Below is a small trained network, with its code and all its weights. Each question gives an input and a class and asks what happens when units are switched off, that is, made to give their printed mean instead of their output.

import numpy as np


def w(rows, s, z=0):
    codes = np.array(rows[::2]) - 128.0
    scale = np.full(codes.shape[1], s)
    scale[-1] = z or s
    return codes * scale


def f(y):
    return np.maximum(y, 0)


def log_softmax(a):
    a = a - a.max(-1, keepdims=True)
    return a - np.log(np.exp(a).sum(-1, keepdims=True))


def net(x, mask):
    res = np.array(x, float).reshape(1, 7) / 4 @ E
    y = f(res @ A[0][:, :-1].T + A[0][:, -1])
    res = res + np.where(mask, y, B[0][:, -1]) @ B[0][:, :-1]
    return log_softmax(res[-1] @ U[:, :-1].T + U[:, -1])


A, B = {}, {}
E = w([
[89,121,106,119,101,142,250],'x0',
[131,156,50,160,65,2,125],'x1',
[82,62,113,83,68,186,133],'x2',
[89,212,49,132,133,97,213],'x3',
[21,201,130,210,183,84,116],'x4',
[200,189,187,85,59,109,177],'x5',
[144,107,91,96,205,57,230],'x6',
],0.0093)
A[0] = w([
[123,143,75,78,61,172,181,166],'n0',
[91,90,75,132,165,170,232,185],'n1',
[163,196,174,38,93,205,84,89],'n2',
[254,172,114,71,67,122,101,157],'n3',
[103,149,114,131,154,15,192,200],'n4',
[48,158,142,225,96,168,70,177],'n5',
[204,108,168,116,77,179,191,253],'n6',
[70,170,252,109,73,157,131,237],'n7',
[140,153,75,115,70,116,159,206],'n8',
[160,132,62,93,76,117,167,25],'n9',
[87,114,97,170,198,154,168,123],'n10',
[139,200,115,185,148,59,145,95],'n11',
[150,144,249,97,127,171,125,123],'n12',
],0.0094,0.0025)
B[0] = w([
[70,132,164,77,59,197,204,189],'n0',
[2,45,36,108,167,131,121,212],'n1',
[164,202,228,122,113,183,149,231],'n2',
[111,101,102,96,156,117,132,232],'n3',
[155,153,115,64,115,81,113,236],'n4',
[123,152,181,211,36,162,40,250],'n5',
[138,64,152,136,188,123,237,224],'n6',
[206,112,172,247,58,104,156,230],'n7',
[89,139,175,77,71,124,127,184],'n8',
[114,129,194,56,83,132,192,174],'n9',
[64,133,129,98,142,193,27,196],'n10',
[129,167,200,76,169,73,57,212],'n11',
[209,91,159,204,166,110,136,234],'n12',
],0.0078,0.011)
U = w([
[115,130,137,69,83,127,209,69],'0',
[196,81,202,190,208,135,186,87],'1',
[147,171,136,207,97,173,2,142],'2',
[170,61,57,130,137,69,45,253],'3',
[66,107,57,86,166,172,96,127],'4',
[124,197,157,87,170,8,82,68],'5',
[101,116,150,225,47,125,166,111],'6',
[134,74,135,157,81,82,143,172],'7',
],0.0095,0.0044)

Each question gives the input, the list of numbers given to net, and the class t.
The units are the neurons (one row each of A and B). Each row of codes is followed by its name. A weight is (code - 128) times the scale printed after its matrix; where a second scale follows, it is the last column's (A, B and U).
mask holds one flag per neuron, in row order. A switched-off neuron (its flag False) gives its mean, the last column of its row in B, instead of its output. The means were averaged over made-up inputs and are rounded, as every weight is.
A unit's drop is (log p(t) with every unit on - log p(t) with that unit switched off) / (log p(t) with every unit on - log p(t) with every unit switched off).
The circuit of an input: a set's keep is (log p(t) with only the set's units on - log p(t) with every unit switched off) / (log p(t) with every unit on - log p(t) with every unit switched off). Starting from the 12 units with the biggest drops (on a tie, the unit counted first), units are removed one at a time, each time the one whose removal leaves the highest keep (on an exact tie, the one counted first), for as long as the keep stays at least 0.8.
units of the circuit, in order: the units of the circuit, biggest drop first
top k neurons: the k neurons with the biggest drops, biggest first
drop when u is switched off: that unit's drop, to one decimal
input [3,-8,5,-4,3,-2,7], class 4: units of the circuit, in order : [n1]
input [-8,7,-6,5,-6,-4,-4], class 5: units of the circuit, in order : [n11, n7]
input [-4,7,-3,7,-8,0,5], class 0: top 3 neurons : [n9, n0, n8]
input [6,3,-5,0,-2,2,4], class 0: units of the circuit, in order : [n9, n12]
input [-3,2,7,0,-5,5,-5], class 1: top 3 neurons : [n6, n12, n7]
input [1,1,4,-3,-2,-4,3], class 4: top 2 neurons : [n7, n12]
input [8,3,-7,-7,0,-4,7], class 5: top 2 neurons : [n4, n11]
input [2,4,-6,2,-5,1,7], class 5: top 2 neurons : [n11, n4]
input [0,2,-8,4,-1,5,-8], class 5: top 3 neurons : [n11, n3, n10]
input [4,-8,5,7,3,4,8], class 4: top 2 neurons : [n1, n10]
input [4,8,-5,-7,3,0,-2], class 5: top 2 neurons : [n11, n7]
input [6,-3,-1,2,-4,7,-8], class 1: top 2 neurons : [n6, n12]
input [6,7,8,3,7,-6,-6], class 2: top 3 neurons : [n5, n10, n6]
input [5,7,-8,5,0,3,-8], class 5: units of the circuit, in order : [n11]
input [8,1,-4,-1,2,-3,3], class 4: drop when n1 is switched off : 0.3
input [1,2,1,-6,8,-7,3], class 2: drop when n5 is switched off : 0.5
input [1,-1,8,7,3,-3,7], class 4: drop when n1 is switched off : 0.1
